Here is a tiny trained network, its code and every weight. The questions are about switching its units off for an input and a target symbol, where a switched-off unit gives its printed mean instead of its output.

import numpy as np


def w(rows, s, z=0):
    codes = np.array(rows[::2]) - 128.0
    scale = np.full(codes.shape[1], s)
    scale[-1] = z or s
    return codes * scale


def norm(h):
    return h / np.sqrt((h * h).mean(-1, keepdims=True) + 1e-5)


def f(y):
    return np.maximum(y, 0)


def softmax(a):
    e = np.exp(a - a.max(-1, keepdims=True))
    return e / e.sum(-1, keepdims=True)


def log_softmax(a):
    a = a - a.max(-1, keepdims=True)
    return a - np.log(np.exp(a).sum(-1, keepdims=True))


def net(x, mask):
    ids = ['ΔΘΞΣαζητ'.index(c) for c in x.split()]
    T = len(ids)
    res = E[ids] + P[:T]
    r = norm(res)
    for j in range(2):
        rows = slice(3 * j, 3 * j + 3)
        q, k, v = (r @ M[0][rows].T for M in (Q, K, V))
        z = softmax(np.where(np.tri(T) > 0, q @ k.T / 3**0.5, -1e9)) @ v
        o = O[0][rows]
        res = res + np.where(mask[j], z, o[:, -1]) @ o[:, :-1]
    y = f(norm(res) @ A[0][:, :-1].T + A[0][:, -1])
    res = res + np.where(mask[2:6], y, B[0][:, -1]) @ B[0][:, :-1]
    return log_softmax(norm(res)[-1] @ U[:, :-1].T + U[:, -1])


Q, K, V, O, A, B = {}, {}, {}, {}, {}, {}
E = w([
[160,163,120,127],'Δ',
[124,165,87,6],'Θ',
[248,164,141,88],'Ξ',
[145,158,126,114],'Σ',
[169,89,103,114],'α',
[106,143,123,148],'ζ',
[141,73,153,184],'η',
[130,125,161,124],'τ',
],0.023)
P = w([
[229,253,133,162],'0',
[200,226,139,178],'1',
[175,209,147,184],'2',
[154,185,138,156],'3',
[139,172,131,140],'4',
[119,162,118,125],'5',
[98,157,112,108],'6',
[74,138,114,100],'7',
[63,133,113,82],'8',
[64,140,92,76],'9',
],0.0077)
Q[0] = w([
[125,85,81,62],'head 1',
[85,121,137,83],'head 1',
[156,202,47,79],'head 1',
[111,216,177,161],'head 2',
[134,117,84,97],'head 2',
[168,6,168,167],'head 2',
],0.013)
K[0] = w([
[165,142,24,59],'head 1',
[129,168,69,137],'head 1',
[75,55,50,139],'head 1',
[56,90,241,150],'head 2',
[114,101,9,191],'head 2',
[201,185,136,178],'head 2',
],0.012)
V[0] = w([
[102,197,142,152],'head 1',
[107,91,133,152],'head 1',
[96,98,87,112],'head 1',
[115,93,247,88],'head 2',
[220,137,178,70],'head 2',
[113,111,2,181],'head 2',
],0.01)
O[0] = w([
[51,157,62,181,95],'head 1',
[153,189,206,110,93],'head 1',
[198,131,114,202,90],'head 1',
[20,97,174,72,112],'head 2',
[164,43,175,6,254],'head 2',
[255,243,58,209,86],'head 2',
],0.0057,0.0081)
A[0] = w([
[95,160,133,120,177],'neuron 1',
[164,150,102,160,91],'neuron 2',
[114,36,119,154,241],'neuron 3',
[171,64,12,87,3],'neuron 4',
],0.011,0.0042)
B[0] = w([
[55,144,117,150,163],'neuron 1',
[98,106,121,133,159],'neuron 2',
[189,145,161,209,254],'neuron 3',
[8,23,88,140,249],'neuron 4',
],0.015,0.0055)
U = w([
[150,146,84,96,78],'Δ',
[80,123,49,8,2],'Θ',
[239,140,168,34,122],'Ξ',
[111,178,82,171,217],'Σ',
[153,22,63,110,97],'α',
[116,194,136,109,196],'ζ',
[189,121,209,193,137],'η',
[51,113,219,82,132],'τ',
],0.016,0.0056)

Each question gives the input, a string of symbols that net reads in full, and the target symbol t.
The units are the heads (3 rows each of Q, K, V and O) and the neurons (one row each of A and B). Each row of codes is followed by its name. A weight is (code - 128) times the scale printed after its matrix; where a second scale follows, it is the last column's (O, A, B and U).
mask holds one flag per unit, heads first, then neurons. A switched-off unit (its flag False) gives its mean, the last column of its rows in O or B, instead of its output. The means were averaged over made-up inputs and are rounded, as every weight is.
A unit's drop is (log p(t) with every unit on - log p(t) with that unit switched off) / (log p(t) with every unit on - log p(t) with every unit switched off).
The circuit of an input: a set's keep is (log p(t) with only the set's units on - log p(t) with every unit switched off) / (log p(t) with every unit on - log p(t) with every unit switched off). Starting from all 6 units, units are removed one at a time, each time the one whose removal leaves the highest keep (on an exact tie, the one counted first), for as long as the keep stays at least 0.8.
units of the circuit, in order: the units of the circuit, biggest drop first
k most important neurons: the k neurons with the biggest drops, biggest first
which heads matter: for each layer, one digit per head in row order, 1 if its drop is at least 0.15 and else 0, layers parted by /
drop of u: that unit's drop, to one decimal
input Σ Ξ Σ, target Θ: units of the circuit, in order => neuron 3
input α Σ α τ τ α α α Δ, target Ξ: units of the circuit, in order => head 1; neuron 4
input Σ α Θ Σ Σ Σ Δ, target Θ: which heads matter => 00
input τ α ζ Ξ ζ α Σ, target Σ: which heads matter => 01
input τ τ η α α η α Δ, target ζ: which heads matter => 01
input Δ α η ζ α Δ, target Σ: which heads matter => 01
input η η η τ τ Δ, target τ: which heads matter => 01
input α τ Σ α Ξ Δ Ξ Σ, target Θ: which heads matter => 01
input Ξ α α τ ζ α η Σ, target ζ: 2 most important neurons => neuron 4; neuron 3
input α τ τ Δ τ τ α α Σ Σ, target Ξ: units of the circuit, in order => head 1; neuron 4
input τ Δ Ξ Δ α τ η Θ τ η, target η: 2 most important neurons => neuron 3; neuron 4
input τ α Θ ζ α α Δ, target Ξ: drop of neuron 4 => 0.7
input α α Δ α Δ Θ Σ α Σ η, target η: drop of neuron 3 => 1.3
input τ ζ Σ Σ α η Δ Σ, target ζ: drop of head 2 => 0.7
input Θ ζ Δ, target Σ: units of the circuit, in order => head 1
input η Δ Δ, target ζ: drop of head 2 => 0.3
